Below are the code and all the weights of a small trained network. Each question names an input and a class and asks about switching units off, where a switched-off unit gives its printed mean instead of its output.

import numpy as np


def w(rows, s, z=0):
    codes = np.array(rows[::2]) - 128.0
    scale = np.full(codes.shape[1], s)
    scale[-1] = z or s
    return codes * scale


def f(y):
    return y / 2 * (1 + np.tanh(0.7978845608 * (y + 0.044715 * y**3)))


def log_softmax(a):
    a = a - a.max(-1, keepdims=True)
    return a - np.log(np.exp(a).sum(-1, keepdims=True))


def net(x, mask):
    res = np.array(x, float).reshape(1, 7) / 4 @ E
    y = f(res @ A[0][:, :-1].T + A[0][:, -1])
    res = res + np.where(mask, y, B[0][:, -1]) @ B[0][:, :-1]
    return log_softmax(res[-1] @ U[:, :-1].T + U[:, -1])


A, B = {}, {}
E = w([
[136,113,207,147,44],'x0',
[130,129,128,128,126],'x1',
[112,124,83,254,118],'x2',
[114,99,205,153,193],'x3',
[201,239,159,159,134],'x4',
[126,131,128,127,126],'x5',
[6,204,131,114,130],'x6',
],0.0082)
A[0] = w([
[49,169,139,129,122,38],'n0',
[143,153,61,60,73,190],'n1',
[171,196,107,138,191,78],'n2',
[144,115,178,156,180,124],'n3',
[112,93,113,154,124,72],'n4',
[123,113,136,142,183,254],'n5',
[44,151,128,133,99,99],'n6',
[128,124,188,151,58,74],'n7',
[105,139,60,222,169,91],'n8',
[115,114,134,238,60,82],'n9',
[89,61,112,93,94,116],'n10',
[113,111,181,146,171,199],'n11',
[232,97,133,129,137,83],'n12',
[173,197,149,164,145,39],'n13',
[114,96,116,162,143,119],'n14',
[63,214,133,154,119,61],'n15',
[97,76,120,124,127,85],'n16',
[83,49,66,134,146,48],'n17',
[64,59,117,125,106,46],'n18',
[167,237,137,154,93,107],'n19',
[193,65,110,167,105,102],'n20',
[197,72,95,172,163,99],'n21',
[76,66,85,115,158,83],'n22',
[124,125,198,127,72,94],'n23',
[132,156,57,154,52,208],'n24',
[176,85,111,129,130,80],'n25',
[191,99,143,134,94,107],'n26',
[62,163,141,118,109,58],'n27',
[211,103,95,130,140,55],'n28',
[96,65,58,99,85,158],'n29',
[144,127,59,120,242,118],'n30',
[121,102,208,167,44,94],'n31',
[66,137,154,150,149,106],'n32',
[185,52,123,121,141,85],'n33',
[114,89,183,125,174,248],'n34',
[143,124,189,10,140,115],'n35',
[88,92,141,238,160,199],'n36',
],0.012,0.0072)
B[0] = w([
[88,156,144,120,141,163],'n0',
[132,144,112,154,104,229],'n1',
[151,53,194,100,112,187],'n2',
[139,148,131,155,117,177],'n3',
[150,88,136,146,197,132],'n4',
[161,151,102,119,76,240],'n5',
[114,171,137,110,133,183],'n6',
[107,69,132,82,115,165],'n7',
[120,103,84,73,152,213],'n8',
[120,85,76,81,155,201],'n9',
[168,146,170,136,175,186],'n10',
[141,170,107,164,87,207],'n11',
[84,158,131,106,168,204],'n12',
[165,64,172,133,194,170],'n13',
[154,113,124,122,136,151],'n14',
[105,147,144,92,160,187],'n15',
[156,118,161,130,163,147],'n16',
[123,116,151,124,140,178],'n17',
[154,115,186,114,169,165],'n18',
[192,92,178,122,140,218],'n19',
[96,174,130,100,153,199],'n20',
[106,158,125,96,136,202],'n21',
[139,99,180,141,121,178],'n22',
[110,94,115,97,105,166],'n23',
[173,169,112,152,109,235],'n24',
[92,165,178,99,150,154],'n25',
[110,146,141,108,119,177],'n26',
[91,158,155,115,144,156],'n27',
[81,156,160,141,139,170],'n28',
[197,124,155,136,97,217],'n29',
[60,61,144,89,4,224],'n30',
[85,91,121,98,57,196],'n31',
[125,156,130,127,130,164],'n32',
[88,187,149,115,129,183],'n33',
[190,164,107,139,82,243],'n34',
[141,90,30,121,210,227],'n35',
[173,149,107,104,147,254],'n36',
],0.011,0.008)
U = w([
[172,99,207,128,184,104],'0',
[148,160,117,117,129,253],'1',
[73,199,148,96,176,65],'2',
[90,78,124,93,87,104],'3',
[143,108,39,99,213,60],'4',
[161,168,114,129,127,194],'5',
[171,188,111,149,109,155],'6',
[116,154,110,253,107,67],'7',
],0.014,0.011)

Each question gives the input, the list of numbers given to net, and the class t.
The units are the neurons (one row each of A and B). Each row of codes is followed by its name. A weight is (code - 128) times the scale printed after its matrix; where a second scale follows, it is the last column's (A, B and U).
mask holds one flag per neuron, in row order. A switched-off neuron (its flag False) gives its mean, the last column of its row in B, instead of its output. The means were averaged over made-up inputs and are rounded, as every weight is.
A unit's drop is (log p(t) with every unit on - log p(t) with that unit switched off) / (log p(t) with every unit on - log p(t) with every unit switched off).
The circuit of an input: a set's keep is (log p(t) with only the set's units on - log p(t) with every unit switched off) / (log p(t) with every unit on - log p(t) with every unit switched off). Starting from the 12 units with the biggest drops (on a tie, the unit counted first), units are removed one at a time, each time the one whose removal leaves the highest keep (on an exact tie, the one counted first), for as long as the keep stays at least 0.8.
circuit, biggest first: the units of the circuit, biggest drop first
unit that matters most: the unit with the biggest drop
k most important neurons: the k neurons with the biggest drops, biggest first
drop when u is switched off: that unit's drop, to one decimal
input [-8,-8,5,5,8,0,3], class 0: circuit, biggest first -> [n2]
input [3,2,-4,6,-5,-4,0], class 6: circuit, biggest first -> [n34, n11]
input [2,6,8,2,5,2,-3], class 4: circuit, biggest first -> [n9, n8]
input [3,7,-4,6,-7,0,7], class 0: 3 most important neurons -> [n18, n10, n22]
input [7,-7,7,-2,2,-1,-1], class 3: 3 most important neurons -> [n31, n35, n7]
input [-1,-5,8,6,7,2,-7], class 4: 3 most important neurons -> [n9, n8, n36]
input [-8,-8,0,-7,-8,-3,-4], class 0: 2 most important neurons -> [n10, n29]
input [-8,-6,-2,3,8,-6,-8], class 0: 4 most important neurons -> [n2, n13, n19, n31]
input [8,0,-8,8,-2,-1,3], class 3: 2 most important neurons -> [n31, n23]
input [-7,-5,-6,-5,7,1,3], class 0: circuit, biggest first -> [n2, n19]
input [1,8,8,-7,-6,-6,4], class 4: 2 most important neurons -> [n9, n8]
input [-2,5,8,-8,-5,3,6], class 4: 3 most important neurons -> [n8, n9, n34]
input [5,-6,3,5,5,-2,7], class 2: 2 most important neurons -> [n15, n0]
input [-1,2,-8,-3,-8,-3,-1], class 0: 2 most important neurons -> [n29, n10]
input [7,-4,8,0,-3,-4,-6], class 4: circuit, biggest first -> [n9]
input [7,0,-1,5,-2,-4,2], class 3: 4 most important neurons -> [n31, n7, n23, n24]
input [2,1,0,-3,5,-5,-2], class 0: 2 most important neurons -> [n19, n34]
input [7,2,5,-2,6,-4,-5], class 3: drop when n7 is switched off -> 0.3
input [-1,-2,3,-1,0,-4,8], class 2: drop when n15 is switched off -> 0.1
input [-8,-2,-3,5,-3,-6,5], class 3: drop when n18 is switched off -> 0.0
input [4,-7,6,-6,-5,4,-8], class 2: unit that matters most -> n20
